Below are the code and all the weights of a small trained network. Each question names an input and a class and asks about switching units off, where a switched-off unit gives its printed mean instead of its output.

import numpy as np


def w(rows, s, z=0):
    codes = np.array(rows[::2]) - 128.0
    scale = np.full(codes.shape[1], s)
    scale[-1] = z or s
    return codes * scale


def norm(h):
    return h / np.sqrt((h * h).mean(-1, keepdims=True) + 1e-5)


def f(y):
    return y / 2 * (1 + np.tanh(0.7978845608 * (y + 0.044715 * y**3)))


def log_softmax(a):
    a = a - a.max(-1, keepdims=True)
    return a - np.log(np.exp(a).sum(-1, keepdims=True))


def net(x, mask):
    res = np.array(x, float).reshape(1, 7) / 4 @ E
    u = 0
    for l in range(4):
        y = f(norm(res) @ A[l][:, :-1].T + A[l][:, -1])
        res = res + np.where(mask[u : u + 4], y, B[l][:, -1]) @ B[l][:, :-1]
        u += 4
    return log_softmax(norm(res)[-1] @ U[:, :-1].T + U[:, -1])


A, B = {}, {}
E = w([
[166,142,130,140,191,120,129],'x0',
[182,154,108,132,27,8,99],'x1',
[109,164,87,70,160,105,124],'x2',
[122,126,163,137,54,210,114],'x3',
[132,152,189,36,150,101,148],'x4',
[111,255,144,183,143,119,92],'x5',
[68,107,63,113,145,48,185],'x6',
],0.0092)
A[0] = w([
[143,203,108,175,172,110,162,4],'L0N1',
[62,129,80,146,139,81,231,210],'L0N2',
[158,134,156,94,68,81,119,59],'L0N3',
[120,154,254,40,121,106,177,70],'L0N4',
],0.0076,0.0011)
B[0] = w([
[62,118,145,71,4,126,152,174],'L0N1',
[255,223,96,231,126,169,103,254],'L0N2',
[134,63,142,183,103,155,48,194],'L0N3',
[73,133,107,186,184,44,163,208],'L0N4',
],0.0097,0.0034)
A[1] = w([
[179,54,73,63,108,152,162,7],'L1N1',
[60,86,76,170,112,117,111,188],'L1N2',
[182,164,2,195,146,181,100,51],'L1N3',
[156,80,88,54,105,141,179,71],'L1N4',
],0.0077,0.0019)
B[1] = w([
[128,80,213,68,72,118,136,157],'L1N1',
[93,140,160,67,127,122,186,177],'L1N2',
[80,34,174,109,105,147,167,254],'L1N3',
[191,112,182,57,57,3,163,137],'L1N4',
],0.011,0.0048)
A[2] = w([
[114,67,79,124,165,113,76,3],'L2N1',
[94,222,98,138,128,150,57,104],'L2N2',
[149,112,69,102,40,69,36,100],'L2N3',
[111,165,95,2,145,27,175,130],'L2N4',
],0.0083,0.0031)
B[2] = w([
[135,152,125,87,104,87,159,107],'L2N1',
[162,83,162,134,52,115,230,204],'L2N2',
[110,119,1,96,53,124,19,255],'L2N3',
[117,140,183,187,190,136,163,212],'L2N4',
],0.0095,0.0043)
A[3] = w([
[31,41,78,158,90,94,106,251],'L3N1',
[225,189,49,98,103,101,122,133],'L3N2',
[64,238,96,192,78,167,174,6],'L3N3',
[57,134,121,86,192,254,199,113],'L3N4',
],0.0078,0.002)
B[3] = w([
[119,199,110,224,245,144,218,255],'L3N1',
[106,165,55,71,210,101,70,169],'L3N2',
[254,28,236,87,135,40,107,194],'L3N3',
[114,91,47,91,143,169,57,233],'L3N4',
],0.0086,0.0062)
U = w([
[158,163,78,157,151,167,125,237],'0',
[63,128,26,111,173,156,13,149],'1',
[3,129,137,207,162,115,138,75],'2',
[189,104,144,67,88,76,164,2],'3',
],0.0064,0.003)

Each question gives the input, the list of numbers given to net, and the class t.
The units are the neurons (one row each of A and B). Each row of codes is followed by its name. A weight is (code - 128) times the scale printed after its matrix; where a second scale follows, it is the last column's (A, B and U).
mask holds one flag per neuron, layer by layer. A switched-off neuron (its flag False) gives its mean, the last column of its row in B, instead of its output. The means were averaged over made-up inputs and are rounded, as every weight is.
A unit's drop is (log p(t) with every unit on - log p(t) with that unit switched off) / (log p(t) with every unit on - log p(t) with every unit switched off).
The circuit of an input: a set's keep is (log p(t) with only the set's units on - log p(t) with every unit switched off) / (log p(t) with every unit on - log p(t) with every unit switched off). Starting from the 12 units with the biggest drops (on a tie, the unit counted first), units are removed one at a time, each time the one whose removal leaves the highest keep (on an exact tie, the one counted first), for as long as the keep stays at least 0.8.
circuit, biggest first: the units of the circuit, biggest drop first
k most important neurons: the k neurons with the biggest drops, biggest first
k most important neurons of layer l: the k neurons of layer l with the biggest drops, biggest first
drop of u: that unit's drop, to one decimal
input [-1,5,1,0,6,-5,3], class 2: 2 most important neurons	L0N4, L2N4
input [-1,3,5,0,4,7,6], class 3: most important neuron	L3N3
input [-5,4,2,-5,8,-4,0], class 2: circuit, biggest first	L0N4, L2N4
input [-5,0,-1,3,6,8,2], class 3: 3 most important neurons	L3N3, L1N3, L3N1
input [-2,7,-2,-3,-5,-2,-4], class 1: circuit, biggest first	L2N3, L3N2
input [8,3,-2,-5,5,0,-3], class 2: circuit, biggest first	L0N2, L2N4, L0N4
input [-8,-5,7,4,0,7,4], class 3: circuit, biggest first	L3N3, L2N2
input [8,7,1,-3,4,-2,6], class 1: circuit, biggest first	L3N2, L2N3, L1N3
input [5,8,-8,0,-3,-7,-1], class 1: circuit, biggest first	L2N3, L1N3, L3N2
input [-4,-2,7,-1,3,5,4], class 3: 4 most important neurons	L3N3, L0N2, L3N1, L2N2
input [-3,-3,-8,-5,2,7,0], class 3: circuit, biggest first	L3N3, L0N1
input [5,8,-8,0,6,5,-7], class 1: 2 most important neurons of layer 1	L1N3, L1N2
input [5,3,4,4,8,-6,3], class 2: 2 most important neurons	L0N4, L2N4
input [8,1,3,8,-3,-5,4], class 3: circuit, biggest first	L1N4
input [3,6,-7,-2,0,3,2], class 1: 2 most important neurons	L2N3, L3N2
input [7,4,1,3,-5,8,3], class 3: 2 most important neurons	L3N3, L2N2
input [-5,3,2,0,7,-3,-6], class 2: 2 most important neurons	L0N4, L0N2
input [8,3,5,-5,2,8,-3], class 3: 2 most important neurons of layer 3	L3N1, L3N3
input [-7,8,-4,-7,2,-6,-1], class 1: 2 most important neurons of layer 0	L0N3, L0N1
input [-5,-1,-5,-5,8,-2,-4], class 2: circuit, biggest first	L0N4
input [-7,-1,5,-4,-4,7,-3], class 3: drop of L3N3	0.3
